Table B holds the same points as the rows below, measured another way and shuffled. Each row below is followed by which row of B it is.
(in the rows, 128 means zero)
B:
0: [140  96 133 130 115 135 121 122 135 121 126 107 117 122 107 119 134 121]
1: [112 108 155 119 111 159  91  97 138  83 137  56 137 108  65 115 122 123]
2: [136 136 113 100 101 146 143 124 142  85 136 164 139 121 114 119 142 134]
3: [148 169 143 133 156  96 108 146 102 150 153 157 147  95 148 130 127 113]
4: [147 106 119 121 109 127 130 128 133 120 128 143 112 124 119 123 139 122]
5: [154 103 116 145 123 128 139 111 156 160 132 102  95 142 176 102 179 122]
6: [ 87 116 160 124 120 152 105 107 148 117 137  63 146 119 128 116 153 113]
7: [103 126 162 124 130 126  96 130 131 124 147  76 141  96 111 136 157 103]
8: [136 105 126 124 106 147 132 124 165 134 130 113 108 133 159  97 192 121]
9: [135  99 144 144 123 147 104 109 154 139 125  60 105 134 124 107 168 113]
10: [140  96 141 118 106 108 116 135 112 120 143 113 112 120 108 124 105 114]
11: [147 130 130 108 102  94 139 124 103 117 157 123 111 124 154 108 100 117]
12: [158 113 104 123 111 128 143 123 117 116 112 154 104 154 101 121  78 152]
13: [159 109 115 145 130 123 135 117 151 158 130 108  91 149 167 105 164 120]
14: [120 116 146 123 118 156 100 104 127  90 130  63 140 112  65 121 105 128]
15: [144 103 140 150 148 139 105 112 144 152 125  65 110 133 108 119 145 119]
16: [125 177 147 110 110 105 126 143  99 113 142 165 141 115 164 111 111 133]
17: [128 137 132 122 113 121 124 151 129 126 128 149 129 128 146 120 158 125]
18: [ 75 125 176 148 114 140 115 118 132 146 121  88 146  94 178 117 189 111]
19: [152 106 109 121  99 139 142 124 131 112 111 155 113 151 111 110 104 148]
20: [138  98 126 121 121 163 106 130 157 113 126 146 137 133  93 117 149 132]
21: [160 146 129 153 146 113 132 120 119 157 125 140 113 114 158 120 145 124]
22: [115 112 150 124 111 136 107 136 134 126 130 107 129 117 126 116 162 114]
23: [ 63  97 178  98  61 169 113  85 153  58 142   4 137  97 109  92 179 104]
24: [146  97 131 145 127 134 119 105 151 156 129  64  93 140 153 104 164 117]
25: [158 130 113 169 170 152 122 137 128 167  88 185 134 120  95 152 135 146]
26: [145 109 128 140 114 143 121 116 155 143 127  94 104 132 147 100 175 120]
27: [104  95 126 119 105 151 141 107 161 104 137  86 119 119 126 127 183 117]
28: [135 103 135 145 129 147 114 120 157 149 126  86 110 128 138 109 183 113]
29: [150 128 148 155 135 128 114 109 132 148 126 105 114 105 154 109 164 117]
30: [158 151 126 182 188 107 133 123 110 198 112 155 118 102 171 155 151 121]
31: [104 144 145 108 104 131 132 113 130 102 145 113 140 119 155 107 140 127]
32: [138  97 132 114 102 116 120 140 119 121 145 129 114 114 117 122 125 111]
33: [130  91 146 145 135 153 104 109 162 153 123  59 110 127 125 111 183 109]
34: [154 143 137 180 176 114 135 120 119 192 114 160 123  88 172 148 165 119]
35: [129 127 143 129 128 119 108 141 113 133 126 105 125 123 110 128 119 120]
36: [101  95 145 134 102 163 112 112 150 117 108  85 124 128 115 114 159 133]
37: [159 141 132 154 142 120 123 118 125 158 125 135 115 110 156 112 150 122]
38: [ 84 118 155 116 116 151 109 110 145 110 144  64 148 124 131 109 145 119]
39: [150 122 119 172 171 158 114 126 128 162  84 160 134 116  86 145 132 146]
40: [ 91 126 148  88  65 141 140 104 141  56 146  68 126 119 123 107 148 122]
41: [103  87 137 125 101 158 137 102 162 103 134  74 124 112 121 125 184 107]
42: [170 146 115 161 182 134 119 125 141 170 129 190 147 110 145 128 152 131]
43: [139 149 140 126 148  99 105 143  97 134 144 109 137 109 100 149 110 110]
44: [ 91  83 145 126  99 160 128 100 161  98 135  47 121 107 117 124 186 106]
45: [109 111 132 112 103 148 122 114 157 114 136  86 124 152 145  98 152 125]
46: [114 116 149 124 115 135 110 139 133 133 133 111 127 115 128 120 156 116]
47: [108 130 157 144 128  91 125 140  87 150 124 130 131  92 133 160 107 112]
48: [142 171 155 130 158  96 100 142 103 144 154 138 149  94 144 133 132 107]
49: [146 110 124 140 133 135 123 127 156 150 127 105 108 135 142 115 175 118]
50: [105 148 155 147 139 113 125 133 106 152 121 111 135 113 153 138 125 122]
51: [126 175 143 105 111  98 133 147 100 116 141 173 144 114 172 109 116 133]
52: [153 106 114 127 114 123 132 135 130 124 129 147 111 121 117 126 133 125]
53: [108 146 141 112 108 130 137 115 125  97 143 107 141 122 151 110 128 124]
54: [173 152 112 166 190 131 111 121 132 176 122 189 143 114 139 136 132 135]
55: [146 115 118 139 132 138 127 126 159 149 129 124 113 134 148 111 177 123]
56: [147 109 121 138 135 139 121 127 154 151 127 111 113 132 144 117 174 114]
57: [149 128 143 155 134 131 120 113 135 148 122 112 113 108 154 106 170 119]
58: [119  80 146 128  95 156 122 119 158 117 130 108 119 103 127 107 187 115]
59: [151 115 120 142 142 135 121 128 150 154 125 117 105 134 146 116 165 119]

[114 134 133 160 104  91 154 126 153 118 153 118 190 108 136 146]  1
[127 130 140 111 105 122 146 133 145 131 148 129  53 155 143 143]  54
[138 104 146 127 125 125 167 115 133 137 115 126 140 134 131 106]  49
[135 100 148 134 121 110 184 114 139 132 115 125 147 128 134 103]  28
[138 104 147 126 125 126 165 115 134 137 115 126 138 132 131 105]  56
[144 145 102 172 112 129 168 125 133 136 131 145 203 138 160 100]  44
[110 125 113 129 141 111 122 124 122 114 114 125  94 119 135 139]  50
[152 138 127 128 133 138 132 128 136 134 126 118 146 126 132 126]  4
[137 138 129 100 127 139 137 135 135 115 149 107 152 112 126 140]  19
[136  99 129  92 131 132 170 117 147 115 134 119 125 153 141 113]  13
[142  98 136  95 131 128 178 117 140 120 130 126 134 156 146 109]  5
[105  98 137 133 120 107 192 111 166 111 129 113 136 119 129 126]  15
[134 105 150 138 142  98  95 119 134 137 112 133  73 146 122 136]  48
[162 101 160 121 126 120 163 116 111 146 112 134 164 137 138  89]  8
[139 108 151 132 143 107  89 120 130 140 111 134  69 149 121 136]  3
[126 124 136 143 119 101 178 127 125 119 126 120 172  97 137 116]  36
[139 132 124 134 129 120 153 127 149 120 130 114 150 118 133 131]  0
[139 110 151 146 138 102 145 120 124 134 104 127 136 110 120 113]  46
[155 117 153 134 142 125 114 123 104 150  98 130 129 121 118 107]  17
[147 116 155 100 151 109  65 127  94 137 118 133 101 137 123 137]  51
[141 113 122  95 151 121 105 131 150 102 149 125 120 158 129 141]  11
[138 107 145 122 125 129 163 114 133 138 117 124 131 135 130 107]  59
[141 123 132 104 132 124 128 117 135 127 132 111 102 141 153 144]  21
[117 159 131 144 109 128 162 126 137 137 120  96 110  83 144 150]  39
[139 113 152 101 147 101  71 127 100 131 122 129 101 132 121 140]  16
[154 151 103 159 116 150 142 126 121 148 127 148 192 146 155  97]  27
[147 122 165 148 111 112 164 134 126 142 127 129 155 109 114 112]  20
[133 111 140 176 131  98 136 118 136 137 105 139 137 127 124 113]  7
[169 128 139 150 126 106 171 128 126 134 117 131 173 123 146  99]  58
[141 143  98 121 129 132 140 121 137 127 120 122  53 153 171 138]  34
[151 116 133 133 149 116 137 132 152 117 118 121 129 123 114 122]  32
[138 122 134 117 125 109 109 131 106 128 142 146 145 147 139 121]  31
[111 105 136 147 115  88 171 129 127 115 133 147 149 128 128 116]  6
[125 144  94 118 131 139 140 122 145 121 125 117  45 153 169 147]  30
[120  90 129 106 128 109 201 115 165  99 140 117 138 144 143 118]  24
[120 111 143 139 139 107 138 120 140 121 113 114 125 104 112 134]  35
[125  90 155 118 120 108 162 124 117 124 131 143 165 133 116 103]  45
[120  94 148 125 121  97 195 112 153 112 127 115 159 121 133 118]  9
[145 107 149 121 126 129 159 115 125 143 113 128 137 135 132 102]  55
[138 104 150 116 126 115 169 115 134 128 123 121 155 126 144 109]  26
[134 115 128 132 150 112 144 131 165 105 126 113 124 115 110 137]  10
[131 121 131 114 126 112 107 131 110 123 143 141 143 146 137 131]  53
[108 107 136 144 115  93 156 130 125 118 134 151 157 129 129 116]  38
[147 145 121 141 125 124  93 123 101 140 141 140 226 135 148 120]  40
[113 118 129 154 139 124 104 118 152 130 116 123 104 127 113 141]  43
[139 122 137 106 131 116 136 117 137 124 131 113 105 138 156 140]  37
[110 136 132 156 105 101 145 127 154 117 156 114 182 104 134 152]  14
[126 140 123  92 128 145 124 135 144 109 154  99 143 112 122 152]  12
[130 164 132 138 111 140 143 128 123 148 117 101 100  93 142 144]  25
[164 154 144 135 115 145  85 132  97 164 135 137 175 135 136 119]  2
[140 119 135 116 127  99 154 115 139 122 129 115 120 135 159 132]  29
[137 127 125 166 115  80 150 120 115 124 140 143 252 120 158 112]  23
[141 125 145 115 104 119 146 134 136 139 142 133  63 157 144 130]  42
[127 150  88 150 160 121 106 131 143 111 107 116  82 117 138 152]  47
[145 118 137 114 128 103 154 117 133 125 128 115 122 138 158 131]  57
[133 115 127 148 136  80 159 124 102 123 101 143 119 125 150 107]  18
[151 149 102 167 113 140 156 126 125 142 128 146 195 142 157  98]  41
[142 109 151 148 136 101 146 121 123 135 103 127 142 110 120 110]  22
[126  93 145 141 118 100 204 111 150 121 120 122 151 122 135 109]  33
[151 137 126 129 135 138 130 130 140 133 128 117 138 125 130 127]  52
